Each row of numbers belongs to one of the elements below and depends on some of the facts about them. Some rows are named. Which element is each other row?

There are 4 kinds of fact about the elements: η, σ, τ, Δ.
bame: η 909; σ fepli; τ trobipek, kloto, brafi, razum, drades, bekar, zemul, zoplu; Δ pegen
barotre: η 215; τ zoplu; Δ lapli
bemok: η 909; τ klaku; Δ stugrur
bomagrum: η 215; τ gugrer, fero; Δ kimusel
bopovar: η 909; σ zoplu; Δ bekar
brafi: η 215; Δ gratrik
brarubrus: η 215; Δ drobiskam
bredromo: η 215; Δ digrolu
breku: η 909; Δ stugrur
bruba: η 909; Δ betrun
bruges: η 215; Δ munilu
bubridrem: η 909; τ fitrim; Δ bekar
buda: η 215; Δ gratrik
budepok: η 215; Δ fopla
busal: τ mostol, miti, gremama, fise; Δ drobiskam
buso: η 215; σ dreram; τ vuro, kludilam; Δ pemigra
buzem: η 215; Δ betrun
dagrok: η 909; Δ bufek
dagru: η 215; σ klotrem; τ tragen, bruges; Δ tatri
darak: η 215; τ tragi, grizis, pegen, drades; Δ vomak
dedok: η 909; τ suvem, zivomuk, kelus; Δ kizar
digrolu: σ traklur; Δ gaple
drades: η 215; σ klotrem; Δ drobiskam
drafum: η 215; τ bruba, tedo, skema; Δ gratrik
dreram: η 909; σ skiderak; τ zivomuk; Δ zoplu
dridres: η 215; σ bame; Δ poskam
driplel: η 215; Δ mipak
drobiskam: σ klotrem
drogedra: η 215; σ treklobor, bomagrum; τ fitrim; Δ vagrugros
druti: Δ pemigra
fafa: η 909; σ flogor; τ bufek; Δ plokono
fepli: η 909; σ klotrem; Δ sima
fero: η 909; Δ vagrugros
fise: η 215; Δ gaple
fitrim: η 215; Δ gratrik
flaneskek: η 215; Δ fopla
fledus: τ zemul, poskam; Δ sima
flegram: η 909; σ traris; τ skema, luki, gaple, pegen, klotrem; Δ gaple
flogor: η 215; σ klotrem; Δ busal
gafle: η 215; σ vupi; τ rodos, gaple; Δ zoplu
godol: η 909; τ suvem, skude, vezas; Δ karo
gogik: η 215; Δ druti
grabran: η 215; τ zurim, munilu, vuro, rodos; Δ stugrur
grari: η 215; Δ sima
grasestur: η 215; Δ munilu
gratrik: Δ skude
gremama: η 215; Δ vagrugros
grizis: η 215; Δ zurim
gugrer: η 215; Δ poskam
karo: τ nogik, budepok, miti, drobiskam, zemul, paplin
katros: η 215; σ fepli; τ klugok, bopovar; Δ pegen
kelus: η 215; Δ plokono
keri: Δ druti
kimusel: τ stuskatak, tatri, luki; Δ lapli
kiskol: η 909; τ trovu, tedo, fise; Δ plokono
kizar: τ klemel, mebu; Δ drobiskam
klaku: η 215; σ pinus, drogedra, klotrem; Δ stugrur
klaskul: η 909; τ mebu, kludilam; Δ tatri
klemel: η 215; Δ mipak
kletru: η 215; σ vezas, klotrem; Δ pemigra
kliklen: η 215; σ fepli, vezas, klotrem, vupi; Δ stugrur
kloto: η 215; σ bame; Δ lapli
klotrem: η 909; Δ gratrik
kludilam: η 215; Δ plokono
klugok: η 215; Δ vagrugros
kuru: η 909; τ mostol, buzem; Δ stobra
labem: σ klotrem; τ pudresko, driplel; Δ skude
lapli: τ refle, buda, nuster; Δ skude
luki: σ fepli; Δ stugrur
mebu: η 909; Δ digrolu
mipak: σ vezas; τ brafi; Δ gaple
miti: η 909; σ zurim, vezas, zoplu; Δ gratrik
mitri: η 909; τ gratrik; Δ vibuskos
monok: η 215; σ bame; τ pudresko, trovu; Δ pemigra
mostol: η 215; Δ gaple
nelen: η 909; Δ tragi
nogik: η 215; Δ vomak
nuster: η 909; Δ luki
pagi: η 215; τ driplel, kliklen; Δ karo
paplin: η 215; Δ luki
pegen: Δ pemigra
pinen: η 215; τ kloto, brafi, gugrer; Δ luki
pinus: η 909; σ klotrem; τ driplel, gratrik, stirom, kelus; Δ skude
plodram: η 215; τ grizis, skadror, sipatir, flogor; Δ pemigra
plokono: Δ lapli
poskam: Δ betrun
pudrak: η 215; τ tragi; Δ pemigra
pudresko: η 909; σ klotrem; Δ tatri
razum: η 215; Δ poskam
refle: η 909; Δ luki
replufir: η 909; σ ropal; Δ fledus
rizafor: Δ bekar
rodos: η 909; Δ munilu
ropal: η 909; σ klotrem; τ druti, zurim, driplel, kliklen, vupi; Δ stobra
seka: η 215; τ kletru, fopla; Δ druti
siflik: η 215; σ bopovar, klotrem; Δ digrolu
sifor: η 909; σ klotrem; τ buda, luki, fise; Δ gaple
sima: σ klotrem, kelus, zoplu, vupi; Δ bekar
sipatir: η 215; Δ skude
skadror: η 215; Δ pegen
skema: η 215; Δ tragi
skiderak: η 215; σ vupi; Δ pemigra
skiklo: η 215; σ klotrem; Δ sima
skude: σ trogrel
sofoza: η 215; τ bufek, bruba, bruges; Δ digrolu
stanuge: η 215; σ vezas; Δ druti
stimipil: η 215; Δ munilu
stirom: η 215; Δ digrolu
stobra: τ stirom; Δ bufek
stodinam: η 909; σ fepli; τ driplel, tatri, vuna; Δ munilu
stodrak: η 215; τ vomak; Δ digrolu
stugrur: τ tragi, stanuge, flaneskek, pemigra, tedo, drobiskam
stuskatak: η 215; Δ digrolu
stuvar: η 215; τ rodos, kludilam; Δ vagrugros
sufloplok: η 215; τ rizafor, brarubrus, breku, kludilam; Δ luki
suvem: η 215; Δ gaple
taderen: η 215; τ pemigra, bruges, digrolu; Δ busal
tatri: Δ drobiskam
tedo: η 215; Δ vomak
teflifum: η 215; σ drobiskam; Δ betrun
tego: η 909; τ buzem; Δ busal
teske: η 215; τ nogik; Δ tatri
tifik: η 215; τ razum; Δ poskam
tovunu: η 909; σ klotrem, vupi; Δ traris
tragen: η 909; Δ pegen
tragi: Δ gaple
traklur: η 215; σ kliklen; Δ gratrik
traris: Δ betrun
tregros: η 909; Δ betrun
treklobor: η 215; Δ munilu
trobipek: η 909; σ vezas; Δ vomak
trogrel: η 215; σ klotrem, flogor; Δ karo
trovu: η 215; Δ pegen
trutun: τ munilu, nuster; Δ pemigra
vagrugros: τ vomak, kludilam; Δ munilu
vemak: η 215; τ tragi, skude, vuro; Δ keri
vezas: η 215; σ fepli, klotrem; Δ zurim
vibuskos: Δ munilu
vigru: η 215; σ fepli, betrun; τ fitrim, stanuge; Δ gratrik
vomak: σ klotrem; Δ fopla
vuna: η 215; Δ zoplu
vupi: η 909; σ vezas; Δ tatri
vuro: η 215; Δ zoplu
zeki: η 909; τ tatri, vibuskos, traris, fero; Δ zoplu
zelan: η 215; τ flaneskek, refle, kloto, rodos, fise; Δ tatri
zemul: η 909; Δ digrolu
zivomuk: η 909; Δ vagrugros
zopler: η 215; σ trogrel; Δ luki
zoplu: σ fepli, klotrem; Δ bufek
zures: η 909; τ stuskatak, suvem, stanuge, gogik; Δ zoplu
zurim: σ pudresko, klotrem

Some rows with their names:
kuru: [ 18  17  -7  -4   1   2  -4   3 -16   2  -4 -14  11 -37   1  16  -6  11
  13   4  -1   0 -12  20  25   2  -9  -2   5  -6   6  -2   2   9 -23   4
   8 -21   7  -3   0   3]
skema: [ -9   9 -13 -10  10 -16 -16   7 -27 -16   3  -9  10  11  -3  20  31  24
   7   3  -4  -8  -2   5   9 -23  10   2 -28 -16  -5  -6  12  -5 -25 -13
  -5  -7  -8  18 -19  12]
tedo: [  1   5 -13 -12   1  -9   8   8  -2  -7   0  -3  -3   2   1  16  16  13
   8   1   6  -7  -4   1  -8 -15  12  -7  -8  -7  -4  -4  13  -6   6 -10
   3  -2  -2  18  -4   7]
bemok: [ 15  13   0  -6   1   4  -1  -1 -18   0  -3 -13  12 -31  -3  24   1  13
  -8   4 -15  -4 -14  19  17   3  -9  -5   5  -2   7   3   1  10 -22   0
   5 -27   9 -16   7   3]
klugok: [ -5  -4  -6 -23  -5  -6  10   2  -3  -8  -4   5   6  -4  -2  16  26  19
  -4   2  -5   0  -8  -2  -7  -2   6 -18  -7  -2   1   7  16  -3  -7  -3
   5 -14   4  12  -1   7]
stugrur: [ 10  12  16   7  13  -6  -6  11   1 -10   1 -13   8 -37  17 -27  -1   9
  15   0   9  19   8   4  56  11 -40  15  -3  -6   5 -20   3   6  11  -4
   6  10  -3 -46  -7   9]
vupi: [  9  14 -12  -5  -4  11  11  11 -31   9  -2 -18   8 -25  -3  17 -31   1
   8  13 -29  -4  -7   4  19  11 -17  -1   7  -8  17  14 -22  -4 -10 -11
 -12 -30   3 -37  18   3]
stodrak: [-18   7   6  -3   8 -18 -33   1 -30 -18   1   3  29  -3 -10  26  49  33
 -10   5 -37   6   3  14  24 -18   3   7 -48 -18   6   0  24  -5 -65  -4
 -12 -14  -6  11 -25  15]
stuvar: [ -5  -4   2 -15   4  -6   3   0   3  -5  -7  13  10 -27  -7  16  35  29
 -26   6  -8  11  -7   8   4   4   5 -18  -4  -4  17   6  23  -1 -17   8
   2 -14   2  22  -9   5]
sofoza: [-18   9  -7  -1  13 -20 -29   9 -35 -21   3 -10  25  -7  -4  21  52  27
  10   7  -6   2   2  16  31 -21  -2   2 -48 -25   8  -6  14  -3 -57   3
  -2  -3  -6  29 -24  17]
grabran: [ -8  -3   1 -12   5 -10   4   1   0  -7  -5   6  13 -23  -1  16  42  22
  -8   6  -2  12  -7   4   8   5  -1 -17 -19  -7  22  10  24   1 -32  11
   4  -2   3  18  -7   9]
labem: [ 10  11  41  30  39 -11  -4  18   1  14  14 -13  -4 -26  15  -5  -1   2
 -23   4   2   8  -6   1  78  17  -9  31 -20  -8  54 -23  44   2  43 -29
 -20  26   4 -34   1  -4]
vezas: [-14  -2 -14   3   7  -4  11  15 -15   1  -2  -5   3  -8  -4  12  17  17
  -2  14 -14  -1  -8  -7   9  -3   0 -13 -15 -12  22   5   5 -14   8  -7
 -15  -6  -1  10  -1   8]
klaku: [ -7  -4  -4 -17   5  -7   6   1 -14   3  11  10   0 -10  -2  11  44  27
 -21   6  -7   5 -23   4   0  -9  17 -16  -9 -11   6  -4  15  -9   2  -5
   1  -4   3  14   0   1]
trutun: [ 28  17  17   4  13   3   0   2  14  -2  -6  -7  -1 -34  14 -26 -18  11
  -9   7   0  34  15  -5  51  21 -41  17 -16   3  19 -16   3   3  32 -13
  13   0 -11 -55  -6  11]
zurim: [ 10  11  23   3   9  -1  -3   9  -7   6  13  -9  -1  -9  13 -20 -14   8
  -1   4 -19  14   2 -12  49   5 -35  25 -19  -6  14 -17  -2  -6  33 -31
 -11   5  -7 -82   9   5]
tatri: [ 25  18  11   9  11   1   0   8  -7  -5   2 -15  -5  -1  16 -17 -18   4
  -6   2  10   8  15 -11  33   3 -29  22 -21   4  12 -14   2   1  37 -32
   6   0  -8 -56   0  10]
bame: [ 14  11 -36   8  -3  14   0   9  -6   9  -4 -19  12 -51  -4   1 -33  21
  26  14  -1  13 -23   8  30   4 -41 -13  15  -1   4  -7  -5   0  10  19
  26 -14   9 -30   0  10]

Name these rows:
No name comes twice in this set of rows, the named rows included.
[  7  10  22   2  12 -11  -4  14   5  11  -4 -22   7 -39   7  32 -16  -4
  25  -7  13 -16 -16  22  38   4   5   9  12  -4  16  -6  42  14  -3  -1
 -13  -2  20   3  13  -9]  kiskol
[  8  12  52  26  38 -23  -9  21  21   3   3 -21  -1 -23  22   5 -20  -8
   0  -7  22   0   6   3  71  13 -13  36 -17   1  47 -23  55   7  36 -24
 -23  26   6 -42   0  -4]  kimusel
[  6  23   8   3   2 -14 -35  11 -23 -19  12 -26  13   8  11 -15 -16   8
  30  -6 -18   0  17   0  43 -17 -36  40 -34 -12 -16 -27 -13  -5  -6 -33
 -11  -2 -13 -78 -14  14]  tragi
[ -8  -2   6 -29 -10 -10   2  -4   7  -5  -6  10  10  -6  -2  10  13  16
   0   0 -20  13  -9  -7  -7  -2   1  -9  -8   0   5   7  17  -4 -14  -3
  -5 -18  -4  -3   8   6]  brarubrus
[-23  -7  18   0  18 -17  15  23   5  10   3  -7  -4   3   5  29   7  -3
   9   3   6 -16 -14  -7  13  -2  23  -2 -12  -7  47   7  47  -7  19 -20
 -31   6   9  11  21  -6]  kelus
[  0  19   2 -14 -13  -2 -37  -2 -46 -12   8 -15  32  -2  -7  27  -5  21
  18  -3 -57 -10  -1  18  19 -20 -10  19 -21 -13 -16   0 -10   3 -61 -18
 -13 -40  -3 -39   1   9]  mebu
[  5  22 -12  17  15   1 -25   8 -54   1  15 -21  20 -31  -6  17  28  28
  -1  12 -26  -2 -21  30  49 -12 -10   6 -18 -28   6 -11  -9   2 -38  -2
  -2 -13   5  -5  -7   7]  sifor
[ -6  -1 -14 -21   4  -2  17  -4   1   7   9   9  -2 -12   1  -4  19  20
  -8  15 -14  13 -22  -7   3   2  -2 -18  -9  -6  11   3  -4 -16   7   2
   3  -3  -6 -10   8   7]  kletru
[  4  11  17   4   9  -7  -3  13  -1  16  17 -18  -7 -22   2  33 -34   4
  16  -5  -8 -30 -33  24  28  -8  12  10  22  -6  -4 -17  24   0  20 -12
 -28  -4  20  -7   4 -15]  miti
[ 20  14   3  -7  -5   7  -9  -5 -10   5  -7  -6  18 -40  -6  24 -11  16
 -11   4 -28  12  -7  17  25  11 -13   0   6  -1   7   6   6   6 -25   2
   7 -33   5  -8   1   4]  klaskul

The same elements again, as new rows of numbers:
Named rows:
zoplu: [  5 -21 -11 -39 -12  -4 -18 -38  27 -15 -40  16  16  32]
pemigra: [  1 -23 -16 -33  -4  -7 -11 -42  13 -10 -53  -7  26  36]
bufek: [  1 -24 -12 -28  -4  -6  -9 -44  13 -16 -53   0  28  31]
dedok: [  0  37  13  16   5  24  14 -12  -3  42  -3  39  -3  21]
stimipil: [ 6 -9 -5 -9  7  4  2 16 -8 18  0  9 -3 -9]
vibuskos: [  1 -21 -12 -29  -2  -4 -10 -47   9 -16 -63   7  22  29]
vupi: [ -5   5  24   2   1  23   8 -22  -5  37  30  14 -15  25]
zures: [ 1 41 12 23  7 21 13 -4 -2 41  5 36 -1 23]
luki: [ -1 -12 -14 -35  -5  -6 -17 -44  22 -19 -46  20   5  23]
bruges: [  4  -7  -8 -15   2   5   1  12  -6  13  11 -17  -3 -12]
flaneskek: [  6  -6  -8 -10   3   4   0  14  -2  14  16  -9   0  -8]
gaple: [ -1 -32 -16 -31  -7 -11 -10 -39  11  -3 -54   1  23  34]
tregros: [-1 26  9 16 -3 17 14 -7  3 40 16 26  4 18]
karo: [  7  -9  -9 -17  11 -13 -14 -24  13 -11 -63  23  40  41]
drobiskam: [  8 -25  -9 -42 -15   0 -15 -42  24 -12 -48  -4  22  39]
taderen: [10  2 -5 -4 14  2 -2 21 -8 19 -7 12  0  0]
mitri: [-1 31 13 16  2 22 16 -9 -3 40  4 34 -7 18]
flegram: [ 1 34 12 15  6 14  8  6  3 56  8 41 -1 31]

Which element is each row?
No name comes twice in this set of rows, the named rows included.
[  6  -5  -4 -10   8   2  -3  11  -3  14   7  19  -9 -11]  dridres
[  0 -31 -13 -34  -4  -6  -8 -48   7 -11 -71  19  15  33]  druti
[  0 -29 -13 -41  -3 -10 -15 -37   9   4 -58   0  14  39]  digrolu
[  7 -22   6  13   1   3  10  -1   5 -30  36  23  26 -43]  kludilam
[  5 -13  -9 -16   3   3   0  14  -6  21   7  -4  -2  -7]  skadror
[  8  -2  -2 -10  11   3  -3  17  -8  21  -1  12  -7  -6]  drogedra
[  6 -34  -6 -34  -2  -4 -14 -46  14 -16 -59  26  21  37]  sima
[  5  42  26  41   5  25  16 -14  11  -6  37  39  23   1]  fafa
[-3 24  6 10 -6 19 14 -6  5 45 21  7 -2 22]  tragen
[  7 -15   4 -26   2  10  -7   4  -1  11  14  17 -27 -10]  vezas
[  5 -16 -11 -24   8 -13 -13 -32  14 -12 -62  18  36  44]  fledus
[  5  -6  -5 -14   5   9   2   3 -12  11  -3   0 -12 -13]  vuna
[  2 -13  -9 -23   0  14   3  -1 -14  18  -8 -14 -24 -13]  driplel

